How the objects are linked:
from | ~ &
pm | bd hp
sd | zm jn
ml | zc nz
hr | fd td
fm | ng hb
zl | hr nh
jq | mh lf
nz | jq ml
zc | ht zf
tz | jn zm
ht | th sm
mb | pm hh
ds | fg gm
sf | lq qg
bd | td fd
td | nh hr
tm | ms zt
nh | rc zl
hh | rh mb
gr | sm th
zm | sf tz
sm | zf ht
pj | mb rh
lf | ml jq
fd | hp bd
lq | ds sq
rt | zl rc
zt | rt tm
bm | pj mf
jn | gz sd
mr | lf mh
rh | mf pj
rq | hb ng
bs | sd gz
rc | tm rt
fg | fm lc
hp | hh pm
sq | qg lq
gb | zt ms
qg | tz sf
hb | lc fm
mf | gr bm
gz | mr bs
th | bm gr
zf | nz zc
lc | gm fg
gm | sq ds
ng | gb rq
ms | rq gb
mh | bs mr

In the rows, zero is written as 130.

The rows follow the links: the fewer symbols apart two objects are, the more alike their rows tend to be.

Each row is also shifted at random along 6 hidden directions that mean nothing.

Name the object of each row.
[67,94,119,141,117,106,134,127,148,153,129,91,143,119,122,145,113,159,147,115,167,125,161,157,114,179,160,150,160,144,116,121,101,145,108,74,124,146,112,150,122,133,138,136,97,107,151,138] | tm
[204,131,122,111,177,151,130,128,149,110,122,134,77,138,109,88,127,116,110,160,109,156,112,127,132,147,104,190,113,82,145,143,135,115,114,139,179,133,130,140,183,170,145,144,117,140,122,160] | zl
[178,137,119,179,113,102,138,166,150,110,108,137,167,102,156,178,110,116,174,164,141,156,121,180,135,108,114,90,140,132,113,83,127,137,149,111,109,108,106,160,85,123,126,121,137,139,162,139] | gr
[176,163,113,121,142,159,124,153,167,138,116,134,126,122,136,97,100,186,133,163,116,136,163,145,125,141,129,149,110,104,170,112,111,121,155,125,119,114,102,133,117,136,109,115,129,110,130,169] | zc
[135,146,118,138,91,163,113,166,141,181,119,111,198,121,132,120,128,161,130,107,98,99,157,132,130,107,145,106,145,145,151,114,107,128,142,128,97,142,99,106,89,122,86,108,118,141,138,148] | zf
[114,81,119,154,119,99,144,115,192,148,153,121,116,117,78,158,90,143,121,103,131,162,136,166,99,171,123,194,162,156,77,91,113,105,94,72,158,191,60,151,131,157,126,177,98,129,168,173] | ms
[66,116,126,91,141,124,145,79,100,119,82,143,98,123,148,62,116,175,194,173,179,77,213,110,77,194,180,163,121,120,188,182,138,163,98,108,162,44,211,157,170,136,169,84,114,108,126,140] | hb
[-22,89,132,122,83,150,141,113,156,126,141,131,120,111,106,96,103,160,136,123,140,112,195,141,95,166,131,172,146,104,61,101,143,135,103,108,164,125,109,190,150,156,145,126,127,139,140,191] | rq
[160,86,148,155,137,48,154,85,117,151,181,141,104,145,72,200,123,88,142,82,171,160,69,143,131,159,126,174,154,224,118,139,150,111,125,117,132,188,125,78,118,131,138,187,139,121,169,83] | lq
[83,135,127,131,121,126,128,161,148,156,162,93,171,143,133,144,164,150,70,79,99,157,131,129,167,114,131,112,154,104,78,92,95,116,143,93,116,197,91,138,98,125,108,144,93,110,106,133] | rc
[43,163,129,123,117,92,159,81,151,112,120,179,141,112,127,207,145,134,168,169,135,221,140,120,133,148,142,128,76,61,171,100,145,49,115,62,140,113,143,185,123,119,220,152,126,137,119,128] | ds
[68,128,139,102,125,145,153,91,139,123,167,172,93,133,90,79,150,131,98,105,88,140,157,88,125,130,94,212,126,89,92,112,175,68,119,154,186,155,136,145,169,180,144,135,139,168,103,177] | lc
[29,160,135,143,113,167,112,133,164,115,87,140,159,136,131,175,138,99,135,170,94,199,89,134,163,112,110,96,87,84,185,130,128,82,120,127,125,137,120,129,131,128,181,142,141,157,115,133] | jn
[179,134,145,132,111,125,141,119,103,142,176,158,120,121,103,170,148,99,121,103,128,116,99,104,108,106,124,111,122,158,89,134,171,109,139,167,128,154,115,128,130,112,124,156,167,165,138,101] | mb
[263,134,104,134,142,138,138,179,143,150,150,103,156,115,133,110,148,148,111,112,119,113,146,137,124,117,130,142,147,90,78,91,132,125,147,117,135,147,90,165,110,146,98,106,107,147,134,152] | nz
[234,166,151,110,175,90,139,124,119,119,180,162,77,156,157,162,147,143,67,126,128,168,106,86,127,107,122,100,103,134,99,128,110,120,128,119,134,149,128,135,145,85,113,178,120,89,93,91] | zm
[29,150,120,151,52,180,120,157,149,157,118,123,204,106,123,140,128,140,143,116,98,115,154,141,138,103,127,102,136,116,123,93,136,107,156,135,92,139,89,138,78,129,116,112,148,169,143,161] | sm
[158,167,139,115,174,148,122,135,142,57,108,169,72,138,171,126,106,130,120,218,128,180,125,129,119,119,101,105,75,58,132,133,130,138,123,149,157,69,145,187,179,120,169,147,150,114,102,148] | fd

From each start, follow one symbol. Which object do you reach?
Answer with the object's name.
---
[176,133,133,139,127,98,135,138,104,117,135,130,143,116,152,199,154,105,137,138,164,144,105,122,121,119,156,62,119,116,107,126,127,142,129,102,115,120,141,168,122,89,159,141,128,133,128,77]
~ td
---
[126,144,151,119,137,91,147,97,124,117,173,166,99,139,119,183,147,127,107,118,145,166,106,102,121,137,123,118,102,134,112,125,142,99,127,115,134,144,132,142,136,101,157,176,144,110,112,100]
& qg
---
[121,136,157,174,105,119,113,137,143,148,149,147,142,158,109,170,102,102,109,99,101,163,69,156,169,94,92,122,138,229,151,126,130,116,165,183,91,184,90,37,86,117,91,176,170,122,153,110]
& pj
---
[127,119,123,95,171,174,135,128,103,81,146,121,73,139,132,57,154,111,120,155,151,105,135,125,138,149,110,173,122,73,107,162,174,152,153,188,156,99,172,157,175,177,152,102,161,145,110,153]
~ fd
---
[133,121,125,130,134,117,148,166,98,123,180,94,157,123,148,154,197,96,110,86,161,126,117,131,162,110,134,86,151,88,40,108,145,139,167,122,109,152,138,173,105,129,142,118,124,141,114,105]
& hr
---
[211,125,144,136,171,93,140,101,110,110,139,167,97,160,128,114,147,76,109,113,105,156,84,111,154,106,99,161,141,160,135,150,147,113,114,162,175,152,169,84,163,154,130,143,128,137,118,111]
~ qg
---
[262,142,135,128,141,108,142,124,100,128,159,163,100,124,116,141,129,115,132,124,145,112,112,107,98,112,126,126,125,163,107,139,161,127,138,161,141,122,133,127,137,114,110,139,164,145,136,107]
& rh
---
[190,107,132,156,166,94,144,130,120,65,133,152,60,125,130,150,91,81,171,188,198,155,83,183,111,151,103,137,123,143,102,142,162,182,140,164,147,75,147,161,160,141,164,142,172,130,163,122]
& pm
---
[71,78,135,156,103,163,109,149,179,107,115,120,105,117,121,111,83,114,110,140,103,127,135,164,94,123,94,139,161,107,41,106,118,158,75,141,183,134,77,182,175,157,119,156,121,158,141,195]
~ zl
---
[88,80,119,150,112,144,116,130,170,136,85,114,133,119,109,113,89,123,147,147,115,130,148,157,99,149,130,160,153,119,128,129,113,137,72,105,174,132,114,148,163,156,144,131,99,151,153,175]
& tm
---
[145,136,118,140,145,83,150,135,147,146,141,132,169,139,131,137,168,112,104,79,87,188,112,122,196,106,114,162,162,109,123,82,118,71,132,88,146,196,135,118,96,165,131,128,91,137,115,139]
& hb
---
[58,134,163,145,68,133,124,134,120,114,113,155,152,107,171,200,114,128,131,157,138,110,137,118,81,88,147,3,111,145,75,124,117,165,94,131,110,90,119,178,134,55,133,157,155,143,120,97]
~ bd
---
[198,95,110,116,121,161,124,146,107,176,155,80,139,110,93,89,132,139,138,93,163,45,152,129,94,158,164,163,158,158,106,155,145,167,139,148,120,141,113,125,128,147,97,108,125,156,157,132]
& lf
---
[106,119,152,121,139,121,136,114,100,90,124,170,97,145,173,79,135,117,114,129,109,98,156,107,125,102,116,115,160,133,78,146,141,165,99,166,173,95,184,143,170,137,109,116,138,124,100,134]
~ sq
---
[115,95,131,155,116,114,113,136,166,167,85,112,167,142,131,123,102,129,124,101,85,131,133,145,137,120,136,147,178,178,147,127,80,141,77,99,153,170,110,86,127,138,96,136,78,122,149,152]
~ zt
---
[94,119,133,137,131,125,128,77,119,100,76,161,109,128,116,154,130,77,190,184,154,155,104,126,119,155,137,139,94,126,207,173,162,113,94,134,157,81,191,131,171,136,205,127,155,167,139,109]
& sf
---
[168,100,127,176,153,121,116,170,128,137,132,82,155,152,122,142,133,67,122,98,130,146,49,180,197,116,104,136,174,184,123,134,122,159,160,155,108,176,115,66,108,162,102,136,129,133,155,112]
~ mr
